Below is a small trained network, with its code and all its weights. Each question gives an input and a target symbol and asks what happens when units are switched off, that is, made to give their printed mean instead of their output.

import numpy as np


def w(rows, s, z=0):
    codes = np.array(rows[::2]) - 128.0
    scale = np.full(codes.shape[1], s)
    scale[-1] = z or s
    return codes * scale


def f(y):
    return y / 2 * (1 + np.tanh(0.7978845608 * (y + 0.044715 * y**3)))


def softmax(a):
    e = np.exp(a - a.max(-1, keepdims=True))
    return e / e.sum(-1, keepdims=True)


def log_softmax(a):
    a = a - a.max(-1, keepdims=True)
    return a - np.log(np.exp(a).sum(-1, keepdims=True))


def net(x, mask):
    ids = ['ΔΘΛΨγζμξτω'.index(c) for c in x.split()]
    T = len(ids)
    res = E[ids] + P[:T]
    q, k, v = (res @ M[0].T for M in (Q, K, V))
    z = softmax(np.where(np.tri(T) > 0, q @ k.T / 4**0.5, -1e9)) @ v
    res = res + np.where(mask[0], z, O[0][:, -1]) @ O[0][:, :-1]
    y = f(res @ A[0][:, :-1].T + A[0][:, -1])
    res = res + np.where(mask[1:9], y, B[0][:, -1]) @ B[0][:, :-1]
    return log_softmax(res[-1] @ U[:, :-1].T + U[:, -1])


Q, K, V, O, A, B = {}, {}, {}, {}, {}, {}
E = w([
[52,195,132,221,69],'Δ',
[24,208,112,65,207],'Θ',
[86,136,146,119,167],'Λ',
[127,241,35,47,163],'Ψ',
[71,111,206,26,20],'γ',
[127,227,106,159,38],'ζ',
[190,219,78,67,14],'μ',
[170,129,116,44,136],'ξ',
[103,84,158,255,84],'τ',
[141,71,115,140,193],'ω',
],0.0096)
P = w([
[120,61,76,66,128],'0',
[123,122,96,209,137],'1',
[190,182,238,186,145],'2',
[80,171,107,102,45],'3',
[109,152,86,195,162],'4',
[191,176,247,192,137],'5',
],0.014)
Q[0] = w([
[172,171,194,167,154],'H1',
[161,159,182,142,225],'H1',
[9,80,54,140,96],'H1',
[102,117,159,89,81],'H1',
],0.011)
K[0] = w([
[162,9,33,2,102],'H1',
[61,75,70,101,123],'H1',
[59,234,234,120,193],'H1',
[138,98,172,171,108],'H1',
],0.0088)
V[0] = w([
[186,10,205,144,97],'H1',
[216,153,113,86,39],'H1',
[41,139,176,106,45],'H1',
[18,132,140,176,95],'H1',
],0.012)
O[0] = w([
[129,5,116,99,89,254],'H1',
[88,157,29,149,62,115],'H1',
[242,130,31,150,139,197],'H1',
[204,125,160,142,104,214],'H1',
],0.013,0.0022)
A[0] = w([
[111,113,1,54,158,1],'N1',
[92,199,115,92,83,148],'N2',
[145,193,201,141,18,87],'N3',
[169,222,180,189,165,8],'N4',
[104,212,184,157,147,144],'N5',
[209,142,74,191,205,62],'N6',
[154,48,216,44,85,62],'N7',
[17,144,85,69,110,20],'N8',
],0.0086,0.006)
B[0] = w([
[35,161,171,167,205,156],'N1',
[185,85,148,246,138,186],'N2',
[162,140,115,62,254,184],'N3',
[99,46,107,74,138,218],'N4',
[72,162,96,101,121,231],'N5',
[89,108,181,72,25,209],'N6',
[160,191,111,115,67,255],'N7',
[146,79,203,81,87,167],'N8',
],0.01,0.0085)
U = w([
[92,50,172,33,99,3],'Δ',
[127,71,132,61,153,164],'Θ',
[114,16,202,126,182,120],'Λ',
[107,124,99,115,173,223],'Ψ',
[137,77,62,95,43,143],'γ',
[65,141,3,107,91,165],'ζ',
[140,190,77,213,86,137],'μ',
[106,44,174,232,105,94],'ξ',
[232,203,192,151,110,178],'τ',
[106,226,254,151,87,68],'ω',
],0.0092,0.004)

Each question gives the input, a string of symbols that net reads in full, and the target symbol t.
The units are the heads (4 rows each of Q, K, V and O) and the neurons (one row each of A and B). Each row of codes is followed by its name. A weight is (code - 128) times the scale printed after its matrix; where a second scale follows, it is the last column's (O, A, B and U).
mask holds one flag per unit, heads first, then neurons. A switched-off unit (its flag False) gives its mean, the last column of its rows in O or B, instead of its output. The means were averaged over made-up inputs and are rounded, as every weight is.
A unit's drop is (log p(t) with every unit on - log p(t) with that unit switched off) / (log p(t) with every unit on - log p(t) with every unit switched off).
The circuit of an input: a set's keep is (log p(t) with only the set's units on - log p(t) with every unit switched off) / (log p(t) with every unit on - log p(t) with every unit switched off). Starting from all 9 units, units are removed one at a time, each time the one whose removal leaves the highest keep (on an exact tie, the one counted first), for as long as the keep stays at least 0.8.
units of the circuit, in order: the units of the circuit, biggest drop first
top k neurons: the k neurons with the biggest drops, biggest first
input τ ω ω Λ, target Δ: units of the circuit, in order : (H1)
input γ ζ τ τ Δ, target γ: units of the circuit, in order : (H1, N6, N4)
input Λ τ τ, target Λ: units of the circuit, in order : (N7, N4, H1)
input Λ γ ζ ω, target μ: top 2 neurons : (N4, N2)
input γ ω μ ξ, target ξ: units of the circuit, in order : (N2, H1, N8, N1)
input τ ω τ γ ζ, target γ: units of the circuit, in order : (H1, N6, N1)
input Ψ Ψ μ τ, target ξ: units of the circuit, in order : (N2, H1, N8, N1)
input Δ τ Ψ Ψ Δ, target ζ: units of the circuit, in order : (N4, H1)
input ζ τ ω Ψ ω Ψ, target ζ: units of the circuit, in order : (H1, N4)
input τ γ Θ τ Λ, target Δ: units of the circuit, in order : (H1, N6, N4, N2)
input Δ μ τ τ τ Ψ, target Δ: top 3 neurons : (N4, N6, N7)
input μ Δ Δ, target μ: units of the circuit, in order : (H1, N2)
input Ψ τ τ ω Λ Θ, target Ψ: top 3 neurons : (N4, N5, N2)
input μ τ ω τ τ τ, target μ: units of the circuit, in order : (H1)
input τ τ τ Δ, target γ: units of the circuit, in order : (H1, N7)
input ω ζ Ψ Ψ ω, target ζ: top 3 neurons : (N4, N5, N8)
input Ψ τ γ, target Ψ: top 2 neurons : (N3, N4)
input Ψ Θ ω ω τ Ψ, target Ψ: units of the circuit, in order : (N4, H1, N3)
input ξ τ γ τ τ, target γ: top 2 neurons : (N6, N2)
input γ ζ τ ω γ, target γ: top 4 neurons : (N7, N1, N3, N2)
input τ τ γ τ Ψ γ, target τ: top neuron : (N7)
input Ψ Δ ξ, target Ψ: top 2 neurons : (N4, N3)
input Δ γ ω Λ γ Ψ, target Δ: top 2 neurons : (N4, N6)
input τ τ ω τ, target Δ: top 2 neurons : (N8, N2)
input ω τ ω, target ω: top 3 neurons : (N4, N7, N3)
input γ Ψ τ Ψ τ, target ζ: top 3 neurons : (N4, N5, N8)
